The symbols move the items like this.
q625: m>q196, v>q511, i>q36, l>q614
q596: m>q372, v>q201, i>q210, l>q829
q534: m>q137, v>q752, i>q109, l>q623
q121: m>q456, v>q691, i>q147, l>q639
q614: m>q430, v>q745, i>q511, l>q698
q62: m>q121, v>q544, i>q963, l>q824
q527: m>q189, v>q824, i>q62, l>q303
q286: m>q201, v>q640, i>q898, l>q901
q203: m>q33, v>q303, i>q527, l>q372
q70: m>q995, v>q309, i>q373, l>q267
q378: m>q502, v>q102, i>q762, l>q388
q869: m>q104, v>q534, i>q345, l>q333
q60: m>q246, v>q302, i>q231, l>q285
q626: m>q625, v>q456, i>q411, l>q859
q622: m>q613, v>q800, i>q434, l>q64
q512: m>q484, v>q995, i>q838, l>q839
q189: m>q859, v>q639, i>q121, l>q963
q231: m>q461, v>q622, i>q759, l>q302
q640: m>q527, v>q825, i>q372, l>q210
q628: m>q983, v>q762, i>q160, l>q378
q214: m>q109, v>q104, i>q623, l>q485
q759: m>q953, v>q434, i>q198, l>q622
q789: m>q898, v>q596, i>q901, l>q643
q210: m>q303, v>q145, i>q825, l>q201
q963: m>q147, v>q626, i>q639, l>q544
q372: m>q62, v>q607, i>q303, l>q825
q561: m>q485, v>q333, i>q869, l>q207
q607: m>q544, v>q189, i>q336, l>q33
q745: m>q160, v>q388, i>q378, l>q196
q285: m>q759, v>q393, i>q302, l>q327
q102: m>q86, v>q718, i>q710, l>q983
q456: m>q511, v>q112, i>q698, l>q67
q302: m>q198, v>q64, i>q622, l>q393
q201: m>q607, v>q527, i>q145, l>q203
q64: m>q620, v>q953, i>q800, l>q461
q411: m>q36, v>q698, i>q614, l>q456
q303: m>q963, v>q336, i>q824, l>q607
q494: m>q210, v>q898, i>q829, l>q286
q449: m>q214, v>q869, i>q128, l>q561
q86: m>q309, v>q839, i>q512, l>q134
q137: m>q901, v>q494, i>q643, l>q754
q581: m>q789, v>q754, i>q137, l>q109
q859: m>q614, v>q67, i>q456, l>q147
q332: m>q411, v>q147, i>q859, l>q121
q388: m>q466, v>q983, i>q102, l>q906
q207: m>q345, v>q214, i>q333, l>q100
q246: m>q800, v>q198, i>q461, l>q759
q104: m>q463, v>q137, i>q10, l>q581
q131: m>q64, v>q759, i>q246, l>q231
q160: m>q718, v>q466, i>q502, l>q762
q799: m>q333, v>q128, i>q100, l>q449
q345: m>q10, v>q109, i>q581, l>q534
q463: m>q829, v>q901, i>q286, l>q789
q511: m>q906, v>q378, i>q628, l>q745
q824: m>q639, v>q332, i>q544, l>q336
q691: m>q112, v>q614, i>q625, l>q411
q198: m>q449, v>q620, i>q613, l>q434
q333: m>q581, v>q623, i>q534, l>q214
q995: m>q131, v>q285, i>q60, l>q957
q825: m>q824, v>q33, i>q607, l>q145
q134: m>q838, v>q373, i>q839, l>q70
q112: m>q378, v>q430, i>q196, l>q36
q705: m>q393, v>q231, i>q131, l>q60
q434: m>q561, v>q799, i>q620, l>q800
q485: m>q752, v>q581, i>q104, l>q345
q100: m>q534, v>q485, i>q214, l>q128
q762: m>q220, v>q710, i>q466, l>q102
q128: m>q623, v>q345, i>q485, l>q869
q10: m>q286, v>q643, i>q789, l>q137
q906: m>q710, v>q502, i>q983, l>q160
q196: m>q762, v>q906, i>q388, l>q430
q839: m>q705, v>q957, i>q995, l>q373
q983: m>q134, v>q220, i>q718, l>q502
q466: m>q267, v>q134, i>q86, l>q710
q800: m>q207, v>q449, i>q799, l>q953
q623: m>q754, v>q10, i>q752, l>q104
q461: m>q799, v>q613, i>q953, l>q198
q752: m>q494, v>q789, i>q463, l>q10
q698: m>q628, v>q196, i>q745, l>q112
q710: m>q512, v>q70, i>q134, l>q718
q220: m>q373, v>q512, i>q267, l>q86
q901: m>q203, v>q210, i>q640, l>q596
q36: m>q388, v>q628, i>q430, l>q511
q898: m>q145, v>q372, i>q203, l>q640
q430: m>q102, v>q160, i>q906, l>q628
q336: m>q626, v>q121, i>q332, l>q189
q67: m>q745, v>q36, i>q112, l>q625
q829: m>q825, v>q203, i>q201, l>q898
q838: m>q327, v>q60, i>q705, l>q995
q639: m>q67, v>q411, i>q691, l>q626
q484: m>q302, v>q131, i>q327, l>q705
q109: m>q643, v>q463, i>q754, l>q752
q267: m>q957, v>q838, i>q309, l>q512
q502: m>q70, v>q86, i>q220, l>q466
q643: m>q640, v>q829, i>q596, l>q494
q145: m>q336, v>q62, i>q33, l>q527
q309: m>q285, v>q705, i>q484, l>q838
q393: m>q434, v>q461, i>q64, l>q246
q147: m>q698, v>q625, i>q67, l>q691
q33: m>q332, v>q963, i>q189, l>q62
q373: m>q60, v>q484, i>q957, l>q309
q613: m>q128, v>q207, i>q561, l>q620
q754: m>q596, v>q286, i>q494, l>q463
q953: m>q100, v>q561, i>q449, l>q613
q957: m>q231, v>q327, i>q285, l>q484
q327: m>q622, v>q246, i>q393, l>q131
q544: m>q691, v>q859, i>q626, l>q332
q718: m>q839, v>q267, i>q70, l>q220
q620: m>q869, v>q100, i>q207, l>q799

The rows follow the links: the fewer symbols apart two items are, the more alike their rows tend to be.

Each row is also shifted at random along 11 hidden directions that mean nothing.

Some items, each with a row of numbers:
q466 -> [-324  -74  -61 -152  -82  -96  -99   11  -12  119   30  -56   95  123 -341  -29  -53  650  139   97 -115  -38   57   59  170 -129   70  -89   63  -70 -103 -301  173  -33 -157 -134 -105   -4   23   14  -86]
q461 -> [ -30 -126   96 -260  -89  -54  -71 -127  259  178   43 -284  104   25 -425  138 -159  656  279   28 -141  -21  323   86  184  108  199 -114 -239   27   46  145  160   54 -208  297   50 -163    5  -27 -226]
q33 -> [-348  -10  121  316  215   84  -47   -3   49  -91  -57   45  -48  -31  113 -113  532   26 -388 -126  219   77  480 -187  -92  103 -277  138  344 -362  106 -383 -479 -928 -190 -191  183  188   60  203  192]
q983 -> [-500 -165  -40  160 -417  -24  -87    8 -200  -45  163  315   49   63   -5   12  -28 -125   63   16  -96   24 -534   39  -73 -264  208 -131  249 -105  -48   86  148 -249  331 -283 -147   93   66  311  -47]
q698 -> [ 344   52 -164   15 -205    1   -5   84  -12  -84   29 -343 -125    6  123 -266   74  352  -48  169    0   47  -65 -204  102 -149 -106  -11  191 -324  -89 -441  -46  150  -29 -204 -193  180   59 -140  139]
q210 -> [ -96  -72  127  119  131  146  -88   25    5  146  248 -204  -22 -131  -72  -32  199  387  -72 -118  212   15  201 -301  524  -51   67  142  568 -173  -22 -203 -162  365 -247  122  142  -28  239  168  194]
q131 -> [ 725  -60   -4  -72  205 -265   -9  -34  371   35  -43 -520  -45  168 -479  -64  298   -4  217  180 -311   72  168   -1 -101  224  -95 -269  331 -245   68 -671   -7 -597 -267 -441   47  -76  -52   35   93]
q246 -> [-236   -4   86  194  271  -67   70 -201   80 -136 -163  -92  223  211   43  113  488 -496 -299   43 -130  186  464  108 -179  239 -403 -188  133  -75  216  172 -230 -590 -148  244  183    7 -339   62   40]
q214 -> [ 428   15  114  342   19  -56 -120  -60   33   43   19   42   -2  -48  -17   90  162 -333   -8  -82   -5   85 -182 -123  137   64  276    3  500  101  130  300 -455 -314   27  175  112 -142  111  446   29]
q494 -> [ 218 -149  159  128 -105   30 -138    4   77   87   77  382  -59 -189  -80   67   26  565 -145  -75  105    5   84  -64   55  101  264  102   49 -173  105  -47 -230 -434  -30  -79  133    4  199  222  -65]
q231 -> [ 193   41  -42  -18 -230 -124  -90 -193  134  197 -168  -89  156   76   23  -12   -2  319 -144  164 -147  188  450   33   70   31   19 -104 -120  -78  143  125 -492 -112  -30  246  -46    4 -134  -13 -238]
q189 -> [ 228 -125   26  -56  158  -13 -105  218 -155  197  153  744    2  -65 -604   56 -393  272 -117   29    0 -247   77  281   69   49   84   90 -339  -28 -123  143  502 -241 -301  -79   24   15   27  201  -46]
q286 -> [ 529 -146  118  110  175   55  109   48   52 -176   34  334  -88 -104   99   63  233 -284 -297   -5    9   27   29   88 -402  294 -308  -30  -75 -205  151 -203  237 -567   11 -314  185  105 -120  -27  188]
q373 -> [-466  -23  -20 -178 -117 -103  -21  -70  153 -236 -147 -327   12  113 -109   37   53  778  334   23  -97  -49 -124   14  -78   -6  202 -102 -187   12  -35 -156   81 -217   -9   19  -77  -68   45 -189 -183]
q953 -> [  18 -191  129  163 -190   -7  -88 -141    7  157  207   34  142   -1  -46  156  147 -136    2  -15 -108  164 -130  -49  201  -22  163 -161  507  -21  134  173  -80   42  120   74   94  -91   18  342    4]
q104 -> [  87  -27  150  -88  278  -15   41  -19  146   74 -103  190  -36  -80  -11  130   86 -143   14 -148   54  -20  144   91 -285  237  -63   67 -115  185  107 -235  -40 -411    3 -257  203  -93   -3  -21   -6]
q201 -> [1264  156 -105   99  103  -59  -26  138   -7  121  -35  223 -149 -145   27 -165 -182  -63 -298  168   32   -2  124  -64  139   90   21  132  -73 -142    4  -19 -314  266 -150   12  -36   50   38  -56   69]
q430 -> [  73  314 -223   97  144  -89   85   32 -125 -277 -384   -4   -5  144  350 -206  111 -133 -327  163   19   36  188   26 -199   -5 -317   66 -288  -38  -27  -10 -376 -132  -60  125 -153  165 -221 -310    0]
q388 -> [-514  174 -118 -129 -313   90 -134  -66  -43  344 -141 -701   87  110   54 -224  -32  441  151  -27   74   80  445 -165  219 -313 -271   88  198  204  -96 -190 -239 -130 -133  226 -227   98  -50  110  -35]
q220 -> [  29   39 -143 -102 -100 -165   54   15   78 -302 -158   21  -60  105  -26  -55  -87  252  109  167 -160  -57 -228  112 -248   18  151 -115 -415 -156  -46  -66   63 -121  100 -156 -152   38  -28 -285 -158]
q309 -> [ 261   86 -117  -30 -104 -180  -16  -35  189  -39  -50 -365  -55  120 -224  -91 -118 -177  272  142 -198  -12  -82  -14   31  -32  253 -136  -72 -122  -40  106 -168   40    8   25 -142  -64   51  -16 -125]
q643 -> [ 262   73   51 -415  -45  106    5   47   54  369 -234   54  -82 -173  119   46 -343  300  203 -181  126  -83  182  162 -419   82 -241  210 -501  619   12 -328  239 -374   79 -241    7  -35  -78 -130 -100]
q628 -> [ 268  -32 -154   35 -356   28  -90    4 -152  166  104 -117  124   92 -107 -168 -107  350 -250  264 -118   96  281    1  279 -179 -252 -108   59 -265  -48  126  136  148 -184  274 -212  197 -183   77   25]
q581 -> [-703 -166  249  -55   41  111   64  -38  180 -174   62  -30 -172 -176  249  177  244  -33  377 -379  195  -48 -452 -142 -339   72  269   86  181  146   66 -422   32 -325  390 -539  216 -115  316   13   37]
q121 -> [ 334  299 -166 -231   42    3  -27  203   43  208 -107 -286 -256  -88 -174 -232 -545 -112  360  -57  129 -247    0  -51   57 -147  165  264 -391  262 -248    9  -37  276  -89   -5 -208  -30  199  -91  -58]
q561 -> [ 349   52   75  159  204 -151  -13 -112  142 -220 -232  173   42    8   90  118  255  313 -210   53  -43   85  139    8  -47  275  152  -20  -63  -53  186  105 -501 -303 -101  214  157 -102  -40  -85 -117]
q327 -> [-256  -17   20   21 -146   43  -60 -202  -19  166   23 -462  292  176 -133   74   74   42  -21   70 -133  148  424   33  309  -44 -234 -169  166  123   74  525   47   95 -221  726  -15  -50 -272  178  -49]
q128 -> [-419 -202  172  -88 -533  156  -10 -182  146   -1   70  200   22 -173  160  225 -300  130  117 -150   29   15   20  114 -257   64  304  -12 -656   32  166  753   82 -183  379  338   60  -13   33   39 -339]

In each set, the symbols that take the first to the second take the third to the fourth, perhaps in another order. Give the fourth.
Answer with the item's name.
[ 261  -47   54  -39  -78   20   63 -179   91   35  -89   84   93  -90  465   66  203  352 -345   81   16  245  315  -60  -25  144 -135  -27  -62 -121  218 -183 -373  323  125   48  117   28 -113 -310  -58]
to [ 176  148  -34  -10  221  135   59  155 -149   11   -6 -163  -86  -29   20  -85  -85 -374   27  -93  145 -123  -24  -19    1  -26 -296  155   23  266 -123   51  294   82 -151  121  -25   24  -59   23  220]
as [ 587  -71   64   91 -325  171   -5  -40  -83  -37    8  -70  -23 -156  430   31   97  335 -160  -14   66  141 -150 -105  -83   42 -212   19  146  132  142   53  116 -123  138  180   12   72 -111   47  115]
to q67

[-305    5  -52  189   43  189  113   -6 -203 -261   33 -386  159  226    0  -77  268 -547 -291   84  -45   45  346   91 -102   16 -801 -139   23 -122   -2  469  555 -443 -291  549  -44  236 -461   99  283]
to [-154  279   19  -19  208   -5  102 -117    9 -293 -457 -471   49  127  347  139  156 -324  246 -168   21    6 -140   66 -363  147 -219   32 -158  744   79  384  -75 -409   52  504   32 -185 -262  -97  -41]
as [ 102  131 -140  157  107 -105  -61  165 -176  -64  -29  229  -68   73 -170 -129 -105 -210  -23   64   -6 -121 -261   16   79 -135  139   61   98  -29 -155   32  -75  -65  -74 -113 -135   33   82  141   39]
to q198

[-301 -122  117 -243   -5  -44   71  -85  253  -90  -15   40  -30  -30 -166  212 -179  -13  365 -110  -86  -97 -119  176 -289  167  293  -78 -509  110   51  182  239 -106  173  -71   96 -159   61 -147 -237]
to [ 168 -132   46  210  278   71   23  133 -223 -103  287  626   36  -85 -105   49   45  -13 -452   70   87  -55  -19   22  321   58    5   50  118 -346  -31  159  207  523 -196   92  141   58   38   10  173]
as [-112  -37   48 -112 -160  160  116   88  104  -76   90  217 -271 -247  238  -23 -308 -500  138 -188  182 -136 -221   -6 -393   11  177  169 -550  -74  -23  108  125   55  401 -330   16   86  214 -156  -52]
to q502

[ 235   21   -1   71  -27 -160  -52  -29 -196 -213 -175  471  106   21  159  251  -53  455   76   30 -104   -2 -726  135   -4   17  389  -55   51  478   43  269   -2  150  190  177  -16 -231  -32    9 -169]
to [ 117 -100  113   74   56  138  -37   83   84  106  298   23 -101 -135 -384    7 -215 -270   27  -97   98 -144  205  -37  234   57  157   90 -108 -231  -42  457  184   81 -200  260  100   -2  167  235   51]
as [ 324  146 -164  209 -226  -73 -157   76  -77   71    4 -182  -49   73 -220 -226 -158   33   -8  141  -49  -26   11 -111  289 -206  156   20  165 -165 -112  273 -280 -137 -163  248 -232   86   73  293  -17]
to q759

[  29  -11  -49  145 -436  152 -104   75 -190   -3   55  -83  -59  -45   93 -127  -94  194  -17  -23   76  -15 -182  -77  -27 -201 -117   57  102   31  -55  196  186 -459   56  141 -181  178  -13  295   76]
to [-155   80 -137   96   18 -167  -99   18 -253  -10 -125  363  165  146   -8  -20   31  432 -189  158  -81   34 -146   66  211 -158  102  -31  182   57  -66  -76 -215  149  -64   21 -121   -5  -57   15  -90]
as [-144 -117   97   49 -450  137  -32 -161 -139   71   47  288  104 -180  602  171   -6  319 -123  -90   98  193 -299  -81   35 -103  179   29  118  215  159  212 -199  420  459  143   35  -27   31   11 -120]
to q201

[ 142 -192  159   87 -168  -67   53 -149  456 -386  -19   75 -177 -146  133   79  225  295  -29    3  -34   74   31  -84 -363  319  397  -88 -371 -587  247  -38 -389 -550  236 -221  174   32  197 -186 -185]
to [  47  116  -15 -203  -39  167   22   13 -119  170 -195   89    1 -166  493  -59  -61  709 -245  -64  253   52  320  -57  -32  -23 -315  257 -243  262   19 -348 -124  263    3   39   -5   94  -73 -328   -3]
as [ 222  -37  105 -155 -241  159  -46  -82  248  316  108 -275  -61 -194  -91   -5 -308  143   88  -88   97   -4  520  -74  129   67   91  109 -380  -53   70  371  -96  143  -63  372   50   -9   92   27 -141]
to q544

[ -74   31  -31  -35 -126 -122  -88  -80   37  154 -116 -164  112  156 -226   32  -57  -79  199   37 -179   29   36  116  -71  -45   13 -126   42  220   13  124  -28 -450  -21   68  -85  -70 -117  218 -135]
to [ 792  162  -14 -145  260  -26   -8  121  262  299  -59 -207 -226 -127 -272 -180 -220 -218   69  -21   78 -107  485  -59  -20  154  -47  184 -242  -55  -38 -272 -224 -133 -265 -181   37   -5  127  -45   38]
as [  -1  108 -153  -33 -394 -105 -114  -96 -142  367 -156  -69  116   80  326 -114   -9   36   17   85  -93  220 -126  -60    5 -302  -43  -52  402  267   11 -393 -440   53  310 -304 -216   36  -63  110  -91]
to q901

[-384   41 -125  122   11 -181 -104   38 -355   21  -82  762  177  111   58   49  -51  220 -220  106  -50   12 -369  130  154 -219  260   -7  163  109  -79  -32 -235  269  131 -167 -106  -26   13   63 -143]
to [-421   39  222  198  546  103   72  -75  -66 -291 -154    9  166   81   11  270  385 -281 -151 -225  116  -30  225  108  -91  302 -322   46   48  378  135  517  122 -519 -302  632  314 -148 -249  131  120]
as [-654  -10  -38  175 -252  109   23   88 -109 -415   98   11 -172  -39  175  -69  -53 -180  177 -121  129 -136 -582 -122 -109 -201  298   65  -78 -156 -126  318  110  -65  291  -16 -127  103  224   59   10]
to q198

[-468   18    4 -167   25   81  -59   68  121  384   52    3  -63  -37 -355 -160 -256 -163   17  -94  123 -126  681   46  -30  -59 -116  162 -361 -190 -100 -113  -55 -344 -182 -186  -14  138   99   95  -75]
to [-807 -187   20  263 -131  -80 -148  -83 -165  -55  171  508  229  114 -182   69  164  446 -295  103  -60   71   33   11  377 -157  309 -113  267 -440   10  212 -252   52  -46  116    9   56   83  226 -136]
as [-269 -139  163   44  -86   93   29 -177   61  107   20  269  101 -121  397  133  230  -29 -289  -99   95  203  262  -36 -125  101  -87   11   49  -86  223  -90 -319  -32  234 -105  201   36  -30  -38  -44]
to q825

[ 317  -25  -33 -244 -218 -103   46  -81  117  153  -86  -93  -47  -48  299   37  -42   10  258   19 -116  126 -356   -4 -255  -31   97  -91   71  235   62 -543  -70  223  417 -548  -56  -85   29 -202  -83]
to [-243  -36   55    0   22  187  135   57   23 -329   32  179 -138 -140  202    9  -79  -69 -141  -96  184 -116   56   21 -243  122  -61  132 -586 -209    8  315  222  -14   71  143   74  131   26 -247    7]
as [-158  -58   -1  185  -36   94  -83  107 -162   52  219   39  -38  -40  -62 -109  100   55  -99  -35  118  -22 -100 -171  278 -180    1   72  480 -195  -97 -164   26   52  -78 -113  -27   99  152  248  192]
to q60

[  96   -1 -140   14 -630  149  -52   61 -164   84   81 -120  -57  -21   78 -155 -376 -175   70   54  -30  -23 -170   34 -143 -259 -127  -14 -248   21  -83  444  346 -228  203  161 -299  219  -93  203  -28]
to [-248 -109  -11  133  -67   40   26 -190 -369   69  146  305  430  116  342  197  186   29 -467  171 -102  275    2   62  469 -118 -198 -192  406   81  110  408   29 1080   56  545   47  -38 -314  -49   26]
as [  95   68 -175   59    4  -84   76   84 -127 -237   13  264   10  116 -139  -62 -259 -410 -130  204 -139 -103 -126  190  -31  -32   42  -85 -458 -213 -103  538  214  264  -22  224 -153   82 -127 -130  -70]
to q953

[-502  -29    0  314  209 -102  -45   20  -26 -337   14  146   68  204 -392  -16  238 -139 -171   71  -74  -78  132   66   56   52   52  -98   31 -405  -29  350  -61 -617 -289  213   32   74  -29  224    5]
to [ 222 -106  100   56    5 -105   18  -94   64 -195 -112  478   37  -63  198  197  142  328 -165   34  -66   83 -178   99 -227  214  195  -66 -151  -23  187  -25 -168 -200  179 -114  139  -69  -25 -128 -141]
as [-513   17   17   36  209   87 -102   57  -38  139  130    8   93   45 -490  -73 -117  317 -177   -4  123 -139  687   -1  473  -38  -33  130 -163 -271 -120  366    0  100 -530  519   34   59   45  123  -24]
to q131

[-274   14   14    2   86   87  -19   86  -95  103  -11  389  -35  -81   18  -58  -75   10 -226  -81  169  -74  259   44  -89  -14 -116  179 -217  -74  -36  -99  -51 -219  -45 -162   31  128   39   11    3]
to [ -90   64  -26  156 -235 -114  -60 -105  193 -386 -126 -641  -68  125  -18  -31  198  300  359   27 -119   26 -328 -179   13  -25  340 -139  183  -72   25  207 -265 -403   41  274 -111  -84  106   93  -91]
as [-260  179  -61 -235  135  142    5  176 -222  327  -57   35  -45  -40  -49  -64 -392 -357  197 -194  181 -196    7  104  -71 -175 -239  246 -191  584 -208  -23  350  125  -30  -64  -98  -10  -26   49   57]
to q705

[ 348 -352  105  249 -337    3   47 -112  -62 -395  305  283   89  -40  185  236  214  134 -147  149 -201  158 -671    4   44   86  235 -308  277 -317  176  369  354  301  294  126   78  -20  -48   51   50]
to [-229    1   31    5  196  166  113   89 -126 -374  -51  105  -45  -57  200   18  123  387 -203  -53  184 -101   23   11 -100  104 -264  121 -276  -36  -32   30  340   -8 -142  198   69   97  -81 -277  128]
as [ 435  201 -225   92   68 -238  116   15  -23 -602 -366  -20  -68  157  373 -109  223  252 -133  271 -152   54 -410    9 -270   72    2 -113 -176 -124    8 -208 -241  -21  100  -86 -162   56 -136 -458  -25]
to q623

[ 461    6   48 -134  -55  105   31  -25  101  231   -9  -54  -54 -171  214  -22  -79   76 -107  -31   98   75  302  -57  -45   91 -157  104 -143   44   88 -162 -104  182   35  -33   66   30  -11 -135   17]
to [ 470  210 -185   34  177  -86  114   88  126 -278 -246 -286 -163   99   83 -298  156 -181 -215  195  -32   -3  326  -38 -285  120 -372    8 -282 -375  -25 -330 -190 -410 -184 -163 -111  220 -135 -314  119]
as [-859   48  122 -342  136   85   34 -159  -58  416 -173  218  228  -30  240  241 -146  -84   79 -255  127   41  335  185 -109  -11 -130  130 -271  674   63   17  -76  318  171   62  146 -167 -121 -137 -217]
to q33

[   5  110  -98  -28  448 -111   83  197   62 -364  -39  151 -182   17 -262 -115  -59  167  -18   79   57 -242  -24    8   52   97  199  103 -368 -344 -177 -148   33  233 -263 -122   -4   14  175 -341   19]
to [-175  -14  -36 -102 -322   58  -25  -90  -36  201  117 -705  106  138  -98   25 -102 -402  471  -38 -160   55 -250  -21  114 -221  -99 -180  362  387  -62  254  386  160  108  245 -156  -98 -115  266   46]
as [  38  298 -217 -117 -349   96  -24   62 -111  348 -170 -116 -130  -98  424 -302 -402 -321   -8  -28  172   18  153 -111  -90 -314  -98  251 -275  195 -118  -45 -436  267  272 -105 -280  177   52  -86  -92]
to q957

[-239  -23   -7   97   71  -77   35  -65   17 -133   31 -244  108  214 -225   56  138 -557  130   45 -189   18  -72   92  -44   18  -86 -212  156   -3    6  287  190 -226  -54  161   -6  -50 -153  161   37]
to [  20  -21  134  -73  256 -100   66  -36  299 -111 -122  310 -132 -119  -15  132    7 -112   67 -120   40  -65   58   71 -325  284  317   66 -411  -74  117 -104 -301 -271  124 -303  206 -116  166 -178 -172]
as [-266    2  -79  154 -241   96  -97    6 -352  -96  -90  133  191  108  136  -46  111  664 -346  105   22   62   91   60   83 -149 -372   -7   75   60  -14  195  189 -373 -165  406 -137  186 -270  128   43]
to q285

[ 348   15   99  185  253 -190  -70  -35  274 -204   51 -325 -106    1 -292   78  213  126  304  -28  -62  -32 -283 -218  334  138  600  -55  450 -120   30   31 -414  106 -144  113  131 -277  318  138   -7]
to [-586  103   -7  347  224  -31  -72  129 -260 -293 -101  451  -50   29  116  -35  245    5 -153 -132  192  -98 -378  -86    4 -119  184  171  335   11  -89  -78 -324 -413   18 -165   11   39  178  210   81]
as [-471 -226  205   -6    6  199  122 -159   95  -34  318 -189  131  -22  -60  238   44 -604   54 -129  -15   41  161   44   89  119  -83 -137  -55  -67  110  667  423  404   41  475  213  -77 -100   58   42]
to q625

[ 179  135  -73   95  -32   28 -169  168 -345  393  -43  508   24  -53  -92  -73 -322 -122 -131  -57  115  -90  -57   91  109 -209  -26  214  109  385 -121  116  -66 -189  -55  -23 -117   38    8  385    5]
to [-213  253 -101  -61 -138 -144  -99 -122 -209  174 -503  148  172   96  515   58   39  339   35  -47   -4  156 -221   66 -198 -167  -14   72  144  765   61 -242 -557 -220  292  -69 -128 -114 -151  -10 -221]
as [ 126    4  -29   64  117   22  -15  108   48 -152   13 -145 -101    5 -170 -162  144  421 -130   68   64  -68  240  -99   69   51 -143   53   14 -357  -61 -274   41 -314 -309  -45  -13  136   46  -47  134]
to q393

